Each row was made from one walk, in order. Every step used is in the known rows, and no mark comes twice. Write each row's walk.
Known rows:
dalan -> fifis -> feva -> gapib:  -75  -96   65  197 -240 -102   83  106  -72  365  -18 -356   31 -355   82 -212 -159   70 -187 -182 -103 -117   26   76  236    4  214  219   44   10   89   86 -261 -280 -176 -361  264 -406  311 -213  -53 -312  400  -86 -121  -54 -260  -12   81 -194  281  159  -15    4  184  342 -106 -500
marev -> saza -> gadol -> birir -> beru -> fuluma:   13   99  126  182  -62 -210   58  322  -75  -20  -96  -27   15 -447  168  155 -265   75  -73  -32 -135  -51 -148   43  -13    6   82  196 -158 -163 -141  249  -14 -196   42 -140  448 -475   60 -215  117 -281  128  -75 -110   56 -163 -228  -14 -505  210  -62  -11   -6   22  451   49 -328
beru -> fuluma -> fifis -> molef -> marev -> lenov -> gadol -> birir -> kofa -> refabez: -123  150   73   46 -260 -153   65  348 -112  199  -54 -210  -88 -189  142  101 -220   66  -78 -329  -77 -118   15  221  142   47  215  517 -268 -271    4   18 -104 -408  126 -140  287 -360  152  -51 -230 -102  234    2  162  -29  -80 -192 -172 -167  125  572   22   29   -9  370   13 -476
fifis -> molef -> marev -> lenov -> gadol -> birir -> fuluma:   77 -109   78    1 -271 -239   97  269    7  215   31 -266 -127 -280  135  123 -483  181  -93 -470  -97 -108  -94  158 -126  101  206  372 -291 -249  -59 -105  -39 -371  108 -207  366 -490  232 -151 -204 -205  193   57  -35   -3 -113 -127  -98 -430   44  292   22   30   14  335 -166 -337
feva -> dalan -> fifis -> molef -> marev -> lenov -> gadol -> birir -> beru: -152   21  128   53 -258 -311  157  255  -99  316  -12 -191  -15 -274  273  130 -397  263 -113 -195  -10  -62  -51  269  -38  112  214  351 -343 -215  -58   47   24 -438   16 -184  346 -516  185  -70 -233 -201  190   43  -75  118  -93 -131 -125 -437  242  203  -48   -5   -8  394 -118 -395
birir -> gadol -> molef -> marev -> sesapug:  270  -39  143  240 -201 -122  155  247  -95  174  -55 -175   -9 -331  232 -136 -217  157  -72 -309  -40 -218 -241  179   36  119  -24  257 -176  108  -47   78   62 -314  -84 -299  275 -390  386 -293 -413   27  126  -10  -95 -198  -67  -75 -255 -519   69  273    7  -27  -72  443 -215 -423
beru -> fuluma -> kofa -> refabez -> sesapug -> saza -> gadol -> molef:  189  209  136   62  -84 -128  164  296 -333   34 -164   44   42 -363  304   93 -257 -243 -138 -361 -125 -121 -152   35  321 -141  191  101  -88  102 -149  147 -354 -387  -21 -290  254 -432  248 -495   18 -337  169 -149   18 -215 -274   13 -208 -224  217  -31   96   97   90  474  -66 -381
marev -> saza -> dagu -> dalan:  149 -129  250  159   30 -241  -35  -10 -160  123  -21   33   26 -312  131  -97 -243  147   -7 -307 -221  -33 -353  -86 -153   73   96   93 -135   54 -202   37 -120 -204  116 -186  294 -210  182 -283 -152 -226  231 -174 -263  -36  -33  126 -269 -267  411   81   75  -28  184  382  -51 -307
refabez -> sesapug -> saza -> dagu -> marev -> lenov -> gadol -> birir -> kofa -> gapib:  -71  -58  265  107  -37 -299  303  308 -224  187   46  -94  -61 -196  321  136 -392  -12    3 -259 -108  -43  -23  -76   95  158  215  378 -240  -65 -215 -213 -164 -316  221 -260  237 -279  -78 -243 -238 -278  237 -109 -139   36  -29   96 -180 -195  334  285   88  210   54  627 -108 -415
marev -> saza -> refabez -> sesapug:   99   46  113  157  124  -19   97   18   -6  159  -49   43  -50 -304  253   67 -267  -63 -102 -289   55 -126 -212  -67    7  -19   40    2  -27 -100 -384  260 -191 -300  -65 -256  294 -369   67 -542  -55 -199  207 -324    7 -191 -317   55 -287 -264  374   48   -1   99  134  547 -138 -246
saza -> refabez -> sesapug -> fifis:   68   -8   92   79  -27 -233   74   46  -32  168  -79 -167   31 -239  350   -5 -284   17 -195 -357   79 -161 -240   48   72 -102   83   90  -65 -213 -441   49 -304 -261  -54 -187  232 -149   64 -414  -57  -67  237 -169   62 -258 -392   76 -300 -194  468  155  -79   78  129  533 -299 -360
sesapug -> refabez -> marev -> saza -> dagu:  301  -16  159  111  105 -245  -50  159 -243  110  -62  119 -150 -266  216 -148 -164   61  -56 -258 -130  -82 -286  -37  -42  -58  -65  -92 -128  -44 -292  165  -44 -260  -67 -147  273 -175  136 -420  -86 -262  182  -70  -46 -143 -104    7  -41 -337  425  -60 -115   27  116  465 -196 -333
fuluma -> fifis -> molef -> marev -> lenov:   95 -118  -45  113 -218 -225 -147  236  -24  222  -33 -144 -160 -260   63  -28 -241  187  -75 -493  -20  -90   28  236   -8   75  -15  419 -233  -32  -41  -32 -298 -419  -30 -145  321 -397  358 -199 -309 -105  148  -59 -127   -2 -100  -17 -205 -456  240  546  -76   45   44  317 -255 -541
saza -> gadol -> birir -> kofa -> molef:   78    4   52  172  -22 -284  179  416 -133  125  -10 -117   11 -132  295   35 -391 -110  -84 -171 -112 -116   70   67  213  -71  217  285 -131 -208 -174  -26  -67 -149  218 -252  212 -237  -83 -221 -143  -95  110  -94 -156 -146 -186   46  -35  -18  184  227  137   32   26  592  -19 -372
fifis -> beru -> fuluma -> gapib:   33   88  127  311  -73  -95 -161  146 -103  100 -107   45  -60 -399 -117  100 -269   -8 -162 -334 -204  -69 -223  104  -61   12  -10  303  -92  192  -41  120 -337 -268 -240 -311  422 -247  264 -202   47 -165  290 -276 -132 -103  -84 -165 -106 -252   47  189  -21  -24  216  299  -51 -408
sesapug -> dagu -> marev -> lenov -> gadol -> birir:  -98   18   75   93 -157 -266  -36  146 -114  276    7 -195  -65 -320  348  145 -394   80 -103 -289 -120 -123  109  174  -58   32  200  366 -163  -73 -195   -9 -141 -528  325  -53  304 -538  176 -193 -118 -208  318   -6  -76   67 -106   30  -21 -269  353  175   65   77    8  490 -147 -347
lenov -> marev -> saza -> gadol:  137  -89  162  177  132  -74  -59   64 -302  233  -90  -20  -49 -378  182   63 -346  -68 -150 -344 -104 -169 -143   47 -228  -23  -14  -21 -117  -23  -17  251 -135 -288  -30 -191  313 -389  143 -367 -146 -322  225 -183 -167   19 -235  -21   -7 -190  241   68   86    1   20  501 -107 -308
marev -> lenov -> gadol -> birir -> fuluma -> kofa:  -79   65   33  -43 -172 -247  -21  208  -76  288   61 -111 -143 -231 -235  120 -311  123  -24 -364 -101 -129   30   98 -101   13  130  329 -179   78  -13   20  -10 -300  133  -25  284 -580  183 -201 -156 -244  271 -113   24  -85 -251  -65 -157 -189  104  282  -59   61   94  406 -263 -324
gadol -> birir -> kofa -> molef -> marev -> lenov:  105  -71  -16  149 -126 -273   64  407  -54  220  -23 -190 -114 -180  239   21 -354  123 -112 -324  -52 -132  109  189   84   63   59  504 -200  -40 -101 -110  -10 -277  232 -141  256 -490  139 -149 -265 -118  116   30 -101  -21  -50  -22  -91 -393  242  376   24  106  -44  509 -144 -477
refabez -> marev -> sesapug -> fifis:  192  -81  125  128 -139 -324  -37  154 -104  258  -75 -392  -54 -272  190  -87 -211  127 -119 -264   75 -189 -284  149  -15  -25  -57  150 -174 -105 -194   82 -109 -153  -77  -70  141 -214  171 -332 -285   -4  135  -35   53 -208 -268    0 -236 -335  361  212 -117   22  -31  556 -370 -431
saza -> refabez -> marev -> sesapug -> dagu -> dalan -> fifis -> fuluma -> kofa:  -23  -53  140  104 -238 -300  -88  -77 -204  237   55 -264  -76 -183  -21  -35 -303   66  -70 -317   -8 -220 -165   71  -52  -54  108  436 -259  -34 -178  211 -317 -367   55   87  210 -511  143 -386 -288 -101  358 -204   25  -59 -288  -18 -367 -349  243  447 -218   95   87  313 -207 -394
lenov -> gadol -> birir -> fuluma -> fifis:  -61   68   -6   91  -62 -264   63  182   39  238  -18 -115  -30 -235   42  -62 -197  134  -97 -349   -8  -46   -4    6  -12   28  307  294 -234 -156  -75  173 -118 -381   10  -75  284 -474  247 -205  -85 -163  228  -86   39 -129 -299  -58 -266  -36   55  452   88    9   52  357 -260 -349
lenov -> marev -> sesapug -> fifis -> beru -> fuluma:  137  -34   68  240 -184 -191 -224  232 -161  217 -138 -206  -66 -308  -27  141 -320  137  -83 -285  -35 -195 -190  265  -62  -61   15  215 -200  -49  -29  136 -323 -216 -115 -268  399 -192  209 -166  -63  -86  265 -151    8    6   -9 -243  -53 -460  209  357  -96  -76  -49  319   10 -456
kofa -> fifis -> feva -> beru -> fuluma:   51  -74   45  183 -106  -94 -165  376  -48  301 -105  -81  -74 -438   18   11 -170   96  -55  -80 -182  -15 -174  133  381  127  138  155   24   86  101   71 -243 -346 -205 -221  376 -353  251 -226  205 -273  241 -256   48 -185   42 -214 -155 -245  245  118  170  -10   43  340   70 -388
molef -> marev -> lenov -> gadol -> birir:  -29   37   67  132  -68 -112   45  173  -43  278   55  -67  -96 -313  277  153 -445  161 -129 -302 -128 -127  -21  231  -85   62  152  311 -139  -46  -59   83   55 -554   93  -64  328 -577  294 -253  -68 -154  249   49   65   57  -83 -103 -105 -368  281  180   83   83  -68  411 -187 -429
marev -> lenov -> gadol -> molef:  234   86   25   67  -82 -206  -47  278 -180  259  -47  -94   -1 -306  197  187 -343    6 -208 -511    1 -119  -39  258   91 -116  142   76 -117  307  -10   55  -79 -311  -95 -314  384 -366  369 -250 -150 -336  198  -59 -147 -201   23   23 -134 -215  242   27  192   26    1  403 -203 -394
sesapug -> refabez -> marev -> saza -> gadol -> birir -> kofa:  119  124  177   27  -53 -173  138   92 -200   84  -57  -84  -35 -245  270   55 -340  -96 -136 -165 -109 -194  -42   43  -28  -51  120  270 -194 -131 -162  191    1 -129  269 -159  223 -396 -105 -439 -132 -157  141    8   22 -144 -330  -30   71 -178  339  110  -48  188   56  606  -32 -294
kofa -> refabez -> sesapug -> dagu -> marev:  -51  -18  152  130 -264 -244   18  118  -98  201 -143 -268   39 -309  378 -171 -122  -44  -33 -291  -66 -163    0  -65  156   65   83  251 -142 -146 -439 -153 -519 -369  345 -221  117 -233   23 -302 -269 -197  216 -295 -101 -253 -262  260 -188 -220  330  175  -39   23  165  492  -55 -164
gadol -> birir -> beru -> fuluma:  -19   97   62  189 -171 -206   47  399   33   18  -64  -40   22 -413  145   97 -252  173  -80  -22 -147  -56  -75   29   99   18  103  173 -148  -66 -145  121  -27 -173   59 -182  385 -334   69 -192  136 -211  113 -104    4  -43 -127 -191 -110 -492  200   -6  -46  -33   24  355   49 -332
birir -> kofa -> fuluma -> fifis -> molef:  116   17  -51   77 -280 -329  -29  220  -60  168  -48 -227  -81  -90  -95  -27 -225   27   52 -438  -61    0   -3   -6   99   49  188  245 -260 -149  -18   -3 -442 -204  -80 -334  292   -1  151 -174 -251   31  153 -219  -99 -168 -249   47 -276  -24   81  703  -10  -37  128  380 -106 -483
sesapug -> saza -> refabez -> marev -> lenov -> gadol -> birir -> fuluma:  108  -49  126  -44  -93 -301  144  291  -87  246  -44 -171 -108 -358  362  152 -456   63 -238 -423   -4 -123 -168   44  -19   54  219  184 -227 -193 -165  -37  -23 -343  209 -106  230 -586  107 -240  -92 -335  231   41  102   36 -256 -160 -132 -238  175  139   54  137   34  478 -206 -283
marev -> lenov -> gadol -> birir -> beru -> fuluma -> kofa -> fifis -> feva:    8   82  -53  102 -308 -193    3  398  -35  365    8 -347 -113 -277 -227   93 -310  183  -57 -143  -78  -34  -35  172  157   13  202  414  -83   17  131   30  -50 -473 -199  -91  592 -593  224   -8   -7 -340  238 -194   99  122   50 -152 -143 -273  309  354   96   72  -39  347 -124 -394
feva -> beru -> fuluma -> kofa: -103  108   47   94  -34 -118 -261  206 -136  244  -50  207  -83 -366 -223   70  -99   29   59 -158 -229  -86  -96  115  165   66   -8  153  -21  272   49  159 -222 -298  -43  -43  200 -354  250 -321   62 -167  290 -283   75 -277 -194 -157 -211 -183  182  113  -73   -4  132  334  -45 -394
kofa -> beru -> fuluma -> fifis:  -23  165  -92  253  -30 -255 -109  326   11  137 -116   93  -31 -264   29  -73    4  135  -50 -216  -28  -20  -39   -6  233   25  167  176 -150  -26 -101  214 -290 -391 -147  -57  289 -275  146 -182   73  -85  129 -253   20 -205 -153 -120 -303 -133  201  382   63  -53    8  387  -80 -456
refabez -> sesapug -> fifis -> molef:  103  -62   50   41 -272 -234  -21  121  -33  145  -27 -325  -62 -186  122   -7 -354   14  -25 -409   -7 -107 -162  128   21  -69   76  210 -207 -260 -264  -46 -449 -224 -107 -345  291   64  181 -363 -201  -53  169 -142    4 -240 -264  131 -244 -316  384  294 -138  -16  141  392 -214 -431
molef -> marev -> saza -> gadol -> birir:   38  -12  185  207   61 -104  131   51 -113   77   17   18  -23 -361  362   18 -394  -24  -98 -192 -193 -121 -110   38 -112   30  105  276 -121 -229 -144  233  -34 -500  100  -42  325 -613  170 -422  -13 -154  192   -8 -103   64 -305  -38  -20 -388  264   89   47  101   -1  520 -116 -373
refabez -> sesapug -> saza -> dagu:  266  -82   72  170   15 -192  170  223 -178  156  -31  102  -85 -316  382 -164 -267   96  -31 -275 -189  -20 -238  -92  116   46   90   28  -26   11 -380   13 -232 -346    9 -313  171  -29  142 -498  -14 -242  206 -132   34 -120  -79  114 -213 -165  461  -23  -86   53  174  479 -151 -438
feva -> beru -> fuluma -> kofa -> fifis -> molef:  -29    4   -3   85 -225 -177 -278  320  -50  237   13   15 -180 -248 -215   43 -212   67  125 -307 -184  -25 -123  158  203   20   34  174 -149  -11  116  -76 -349 -411 -225 -145  323 -162  219 -214 -123 -120  179 -322   18 -212  -59  -47 -274 -183  235  406   68  -64   82  319  -48 -381
feva -> dagu -> marev -> lenov:   67 -270  125   79 -187 -298 -219  312  -98  354 -117 -136  -75 -317   13    1 -159   42  -99 -302   16  -52   35  140   22   80   -5  214  -76  110 -143 -175 -324 -370   89 -285  193 -423  188 -264 -278 -378  198 -210 -283 -114 -188   87    6 -249  296  182   21   14  106  499 -176 -386
gadol -> molef -> marev -> saza -> refabez -> sesapug -> dagu -> gapib:    6   56  -50  261 -127 -177  -51 -224 -157  -11 -231   -6   47 -314  659 -111 -288   25 -167 -396  -56 -260   -4  -79   30  -52   55  324 -131   43 -401  157 -315 -425   96 -227  401 -399  206 -329 -258 -104  187  -63 -144 -154 -329   60 -196 -404  240  -68  -38   79  136  448 -125 -256
birir -> fuluma -> kofa -> fifis -> feva:  128  -85  -41  125 -306 -192  -12  307   19  364   44 -381  -75 -214 -281 -191 -227  134  -55 -261  -67  -80  -89  -15  185   43  150  311  -41   36   96 -110 -198 -336 -213 -223  421 -384  179 -128 -122 -283  197 -311   44 -130 -116   48 -217  -90  206  434   76   38   81  324 -199 -295
lenov -> gadol -> birir -> beru:  -76  107   95  120 -148 -258  195  274    1  197   -4 -129   23 -328  218   25 -304  207 -128 -172  -53  -75  -61  147  -40   29  155  110 -176  -64 -122   92  104 -279   29 -117  368 -268   89 -108 -117 -204  131  -64   -5   47 -137  -92 -112 -242  230  -18   26  -11   29  380 -109 -288
gadol -> molef -> marev -> sesapug -> fifis -> gapib:  278  -13  158  167 -169 -355  100   62 -104  106 -119 -283   46 -286  276  -59 -341   74 -152 -335   24 -210 -254  270  -13  -87   97  358 -175  -72  -78  -21 -252 -316 -192 -214  369 -313  352 -278 -356   55  157   79 -143   -2 -152  -36  -74 -481  241  245  -75  -25  -37  381 -321 -555
molef -> marev -> lenov -> gadol -> birir -> kofa -> beru -> fuluma -> gapib:   -2  215   78  240  -87 -156   67  253 -128  157 -119   21  -96 -349  107  236 -335   69 -175 -345 -247  -42 -184  111  -90  147  113  524 -183  132  -24   72    5 -447  -86 -100  408 -441  145  -67  -25 -122  250  -86   -1  -66   49 -259 -124 -258   95  161   55   78   19  484  -31 -469
refabez -> sesapug -> saza -> dagu -> marev -> lenov -> gadol:  138  -10  135   52  -51 -210   -5  229 -236  375  -90  -68  -70 -364  305  179 -344   49  -65 -427  -58  -46 -231  191  -59   72   68  155 -106   50 -228  -58 -258 -495   80 -268  235 -340  261 -272 -231 -366  293 -127  -83    9   25   20 -110 -167  445  123   83   52   67  487 -209 -383
kofa -> molef -> marev -> saza:  170    3   49  319  107 -230  -63  223  -89  164  -33  -97  -24 -195  206 -195 -189   -5   -9 -308  -21 -111 -218   23 -127  113  -91  316 -175  -77  -71   91  -57 -343  -11 -191  242 -366  295 -184 -323 -125  141  -61  -64  -89 -149   10 -120 -349  197  213   63  -21  -29  436 -157 -353
saza -> dagu -> dalan -> gapib:  -21  -19  311  140   11 -242  -78  104 -210  148   48  125   37 -371  301 -112 -238  199 -123 -269 -214 -105 -116  -38  -46   33   86   13  -61   82 -221 -150 -186 -130   97 -251  260 -283  210 -328 -137 -280   83 -299 -378 -278 -108   78  -62 -254  285  -55   75   64  243  307  -53 -347
feva -> dalan -> fifis -> gapib:  -69  -35  202  157  -39 -251    8   18 -118  305  -16  -42   66 -285  190  -13 -335   98 -158  -63   27 -175 -111  138  130  -10  226  204 -142  -83  -17   44 -317 -275 -117 -387  189 -490  195 -367 -123 -163  243 -112 -179 -115 -246   -8  -86 -236  278  218  -32  -97  110  402 -190 -449
birir -> fuluma -> kofa -> molef -> marev -> saza:  144   28   40  221   42 -291  -50  230 -101  176  -31 -123  -51 -156  -11 -183 -174   -4   43 -368  -25 -117 -218  -19 -184  122  -73  404 -234  -72  -36   56  -39 -294   29 -132  239 -460  281 -134 -384 -160  162  -78  -45 -122 -215  -22 -144 -328   76  287   -8   -6    9  417 -194 -309
dalan -> fifis -> beru -> fuluma -> kofa: -113  178   36  185 -135 -185 -248  141 -114  220   28   68  -11 -238 -319   79 -201   60   34 -190  -80 -180  -93  173   43  -96   14  296 -141   79   11  184 -367 -247  -51 -152  297 -402  217 -244  -11 -177  297 -292    3 -220 -210 -194 -127 -320  209  379 -209  -32  119  280  -60 -439
sesapug -> fifis -> beru -> fuluma -> kofa -> refabez -> marev:   21  162  173    9 -157 -205 -101  233 -169  239 -145 -101 -100 -263  -79  -24 -150  -30 -116 -295   10 -225 -248  150  219 -111  -34   88 -212 -139 -104   78 -269 -210  -83   13  161 -273  121 -242  -90 -239  164 -197  276 -263 -295 -159 -265 -272  243  245 -174   46   53  362 -106 -352
birir -> gadol -> molef -> marev -> saza -> refabez -> sesapug -> fifis:  176   96  164   49    1 -248  210   28 -120  116 -164 -179   85 -240  436  -65 -287  -61 -211 -435  124 -212 -363   66   -6  -56   66  259 -202 -207 -382   99 -136 -273  -43 -227  325 -287  229 -326 -202 -132  270    5   63 -301 -359  -13 -316 -341  406  203  -73  102   60  568 -286 -378
gadol -> molef -> marev -> saza -> refabez -> sesapug:  229   96  117  168   96  -13  183   14  -35  108  -94   82   12 -306  384   66 -315 -113 -133 -393   27 -138 -254  -48   31  -35   71   89  -85  -54 -362  251 -170 -407 -102 -267  340 -447  194 -556 -100 -196  182 -239   11 -243 -271   50 -319 -405  316   30    7  144   57  499 -119 -271
molef -> marev -> sesapug -> dagu:  137 -152  -56  310 -268 -272  -92   45  -82  170   -5 -278 -101 -295  303 -268 -154  264  -11 -309  -89 -250   -7  124  -53  183    0  414 -127  -33 -251   35 -167 -346  163 -110  212 -304  195 -254 -365  123  172  -17  -65 -122  -82   68 -151 -465  190  165 -154   20   15  457 -184 -384

Write each row's walk:
  97  110  169  176  -81 -283  266  146 -272  118 -125 -165  -50 -269  174   57 -378 -117 -166 -376 -283    7 -168 -160  -51  152  182  342 -125  111  -49   -2 -211 -249   48 -277  239 -300   60 -239  -69  -67  262 -129 -100  -23 -334  -25 -135   92   23  278  116  124  204  641 -143 -433 : sesapug -> saza -> gadol -> birir -> kofa -> fuluma -> gapib
 103 -101   66  254 -197 -120 -111  219  -60  217  -77  -94 -137 -350   84  -26 -138  175   96 -264 -124  -69 -221  255   53  199    4  354 -193  -82   31  194 -239 -512 -204 -135  270 -368  430 -299 -310  144  171 -119  -45  -54  -38 -199 -256 -520   53  452  -45  -50  -52  320 -117 -532 : feva -> beru -> fuluma -> fifis -> molef -> marev -> sesapug
  19  -19   54  144 -146 -102  -36  364  -39  283  -84 -124  -57 -393   61   76 -254   67  -45  -13 -227  -16  -79  109  367  125  240  334  -27   35   99   87 -128 -302  -40 -197  383 -392  131 -224  208 -245  257 -183   94 -167   39 -224 -101 -195  259  182  140   67   13  413  166 -401 : gadol -> birir -> kofa -> fifis -> feva -> beru -> fuluma
  74 -221  206  181 -245 -313    4  -33 -148  199   33 -453  -28 -231  312  -71 -392  128 -202 -317   64 -203 -235   77  -12  -29  194  398 -298 -205 -249  176 -337 -308   56  -75  243 -442  111 -393 -237 -144  312 -113  -71   -5 -181  -27 -335 -451  273  401  -76   61   50  306 -137 -387 : saza -> refabez -> marev -> sesapug -> dagu -> dalan -> fifis -> fuluma
 108   -8   15  200 -267 -369   36  239 -115  221  -15 -236 -152  -96  -29 -182 -152  205  -23 -387  -14 -125 -180  149   41   80   13  381 -214    5 -117   25 -176 -527 -218  101  269 -153   63 -157 -318   87  150 -172   46  -15  -86  -33 -268 -255  207  411 -102    7  -54  400 -201 -487 : molef -> marev -> sesapug -> fifis -> fuluma -> kofa -> beru
  90  -38  -35   84 -313 -169   53  289   -8  427   50 -390 -134 -221 -178  -31 -373  189  -70 -326  -89  -86  -84  138   71   92  212  513 -118  -47  144  -85  -54 -575 -160  -91  503 -668  301  -61 -149 -285  251 -134  119   48  -13  -82 -181 -259  210  491  103  118  -49  330 -225 -371 : molef -> marev -> lenov -> gadol -> birir -> fuluma -> kofa -> fifis -> feva
-120    9  213    2 -298 -280  154   91 -167  152 -139 -243    6 -312  288  -54 -222 -113   -4 -298 -145 -165   31  -86  108   25  202  370 -206 -302 -445 -110 -476 -435  438  -74  170 -504  -43 -326 -219 -241  250 -252 -135 -166 -396  189 -137 -243  211  202  -74   96  178  547  -69 -137 : saza -> gadol -> birir -> fuluma -> kofa -> refabez -> sesapug -> dagu -> marev
  28  110   56  -11 -182 -318  -61  168  -94  270 -136 -149 -194 -176  -82   23 -237  127 -161 -490  143 -157    7  335   28 -100  221  274 -349 -168  -79  174 -334 -359  -35  -86  411 -509  222 -162 -157 -202  205  -65   10   57 -185 -204  -48 -272  151  535  -22   95   78  301 -194 -365 : sesapug -> refabez -> marev -> lenov -> gadol -> birir -> fuluma -> fifis -> beru
  73  119  -11  126 -184 -313   48  112  -91  325 -105 -155 -119  -98 -101   74 -314  150  -46 -502   36  -88    8  287    0   65  245  459 -295 -113   23  133 -299 -391  -44 -138  433 -415  212  -37 -200  -26  233 -105  -61   92  -76 -195 -133 -139   88  772   31  100    2  398  -56 -528 : molef -> marev -> lenov -> gadol -> birir -> kofa -> fuluma -> fifis -> beru
 139   21   45  117 -235 -380   32  263 -139  255  -48 -257 -194 -120  -73 -113 -165  133  -51 -339   37 -126 -178  112  115    3   21  228 -232   11 -140   90 -162 -395 -222  137  233 -150  -19 -233 -253  -30  117 -220   96  -88 -130  -26 -297 -204  260  314 -111   36  -47  467 -202 -444 : refabez -> marev -> sesapug -> fifis -> fuluma -> kofa -> beru
  25   22  269  167 -145 -297  -90  148 -282  182   61   49  -65 -296  228 -158 -239  226   48 -352 -242  -84 -243   19 -118  129   32  292 -183   17  -75 -234 -252 -415   17 -150  242 -384  345 -261 -428 -120   74 -253 -232 -106  -46   39 -158 -350  269  265   40   96  133  299 -115 -436 : fuluma -> kofa -> fifis -> molef -> marev -> sesapug -> saza -> dagu -> dalan -> gapib
 135   -3   22  280 -101 -310  -26  308 -138   82 -104   63  -46 -312  508  -22 -168   46  -99 -386  -19  -67 -303   62  137  120   77  230 -150 -218 -202   48 -416 -702  -78 -118  226 -266  181 -200 -235  124  224 -139   28  170 -192 -189 -250 -259  233  469  -15   15    7  401 -114 -515 : kofa -> beru -> fuluma -> fifis -> molef -> marev -> sesapug -> saza -> refabez
 220  151  120  150  124   10  165  -17  -76  174  -86  100   19 -310  386  156 -364 -113 -133 -442   37 -146 -330   41  -40  -23  102   69  -87  -66 -320  283 -120 -484 -161 -271  367 -462  254 -505 -126 -213  224 -208   59 -224 -205  -11 -308 -348  304   -7   65  131   18  476 -130 -269 : lenov -> gadol -> molef -> marev -> saza -> refabez -> sesapug
  46   47  137  172   31  -54  130  -34  -17  171  -10  -34   -9 -245  329   58 -345  -56  -66 -333   70 -148 -281   -2  -49  -17   63  182 -171 -321 -343  240 -302 -411  -82 -273  300 -431  169 -507 -176 -147  234 -249    9 -212 -329  -28 -293 -463  361  242 -110   83   91  472 -149 -339 : dalan -> fifis -> molef -> marev -> saza -> refabez -> sesapug
 167 -332  204  173 -314 -236  -42   -9  -96  324 -112 -353   60 -253  -26 -220 -236  161  -76 -260  -67 -100 -362  114  -94  216  233  390  -93  -50  -53  -47 -245 -431 -124 -309  283 -351  384 -251 -310 -104  223  -76  -42  -74 -191   23 -236 -372  243  162   21   20   53  303 -113 -448 : molef -> marev -> sesapug -> fifis -> feva -> dagu -> dalan
 -74  -59  141  -50 -278 -339  -74  153 -219  314  -60 -431 -195 -217   20  -49 -222  128 -180 -382   79 -217   21  153  127  -41   91  401 -321  -31 -132   33 -257 -194  224   94  179 -603  121 -242 -259 -364  235  -90   41  -68 -188   -9 -320 -412  339  374 -113  128   89  414 -204 -399 : sesapug -> dagu -> dalan -> fifis -> fuluma -> kofa -> refabez -> marev -> lenov
 -10   65   57  125 -163 -159  236  -43 -154  100  -89 -259  -91 -234  414 -158 -235    7  -48 -280  -80 -246   59    7   42   93  203  508 -185 -325 -412  157 -157 -304  339  -93  253 -425  -44 -368 -191 -119  188  -22   89 -189 -244   96 -143 -315  289   61 -115  178   86  629    7 -287 : molef -> marev -> saza -> gadol -> birir -> kofa -> refabez -> sesapug -> dagu
 -45  299    5   26  -92 -349  -49  561 -229  149 -122  -28 -160 -141  -10  191 -254  -26  -27 -173  -39 -115  -11  217  180 -135   95  192 -250  -77 -102   83  -57 -335   67  -14  310 -529  163 -104  -93 -187  143  -47  131  -14 -158 -208  -89 -404  194  129   20   20  -46  415 -166 -352 : sesapug -> refabez -> marev -> lenov -> gadol -> birir -> beru -> fuluma -> kofa -> molef
  94  -47  -58  109 -272 -180 -241  339  -37  210   -3  -76 -210 -270 -123   99 -289  202   18 -421 -111 -104  -62  232   19   63  -81  439 -205   13   45 -122 -224 -435  -76 -108  369 -490  305 -164 -231 -148  136 -123  -31  -46    2  -97 -218 -556  257  495  -48   38  -20  337 -172 -485 : beru -> fuluma -> kofa -> fifis -> molef -> marev -> lenov
-203  102   99   54 -136 -172 -102  -33 -187  279  -88  -12    5 -335  -38   90 -197   -9    7 -148 -162 -137 -130   63  218   47  252  365  -79   29 -143  229 -431 -376  110  -27  301 -590  212 -332   90 -203  433 -309   70 -233 -244 -156 -310 -319  323  176 -138  108  192  354   15 -378 : saza -> refabez -> sesapug -> dagu -> dalan -> fifis -> feva -> beru -> fuluma -> kofa
  85   -5  -21   17 -229 -208 -155  252  -81  382   32 -152 -184 -232 -136  148 -363  223  -17 -594  -32 -130 -197  327 -153   98   29  341 -232  -31  102 -136  -76 -481 -145 -131  368 -467  342  -44 -382 -215  199  -76   19  -65   35 -132 -209 -282  148  416   85    9  -32  324 -274 -376 : birir -> fuluma -> kofa -> fifis -> molef -> marev -> lenov -> gadol
   2 -103  197  159  -23 -199   75   77 -158  214  -86 -112   17 -319  170  -30 -276 -175  -79 -101 -112    1  -19   -7  -26   18  285  371  -93 -284 -128  263 -271 -658   -3 -119  384 -674  227 -384  -21 -318  297 -123 -178  101 -394    8   63 -170  250  217   71  104   48  518 -101 -417 : fuluma -> fifis -> feva -> dagu -> marev -> saza -> gadol -> birir
 224   19  116   91 -193 -290  236  151 -169  105  -56 -250  -64 -135  137  100 -444  -30   36 -352 -195  -50 -140  -72  -52  156  183  319 -242 -255  -41    8 -141 -211  120 -284  325 -306    2 -223 -179    8  139  -55 -120  -41 -255  -59  -84 -230   63  439   50   88   13  609   27 -418 : fifis -> molef -> marev -> saza -> gadol -> birir -> kofa -> fuluma
  55  125   42  232  -80 -289  136  414 -184   51  -96   74   20 -266  316  -52 -313  -13  -13 -215 -203 -101 -185   90   88   79   69  425 -205 -195 -111   -1 -153 -538   96  -44  226 -489  236 -156 -156  -70  121    9   70   62 -229 -160 -139 -434  123  187  -31   51  -53  369  -81 -439 : sesapug -> saza -> gadol -> birir -> beru -> fuluma -> kofa -> molef -> marev
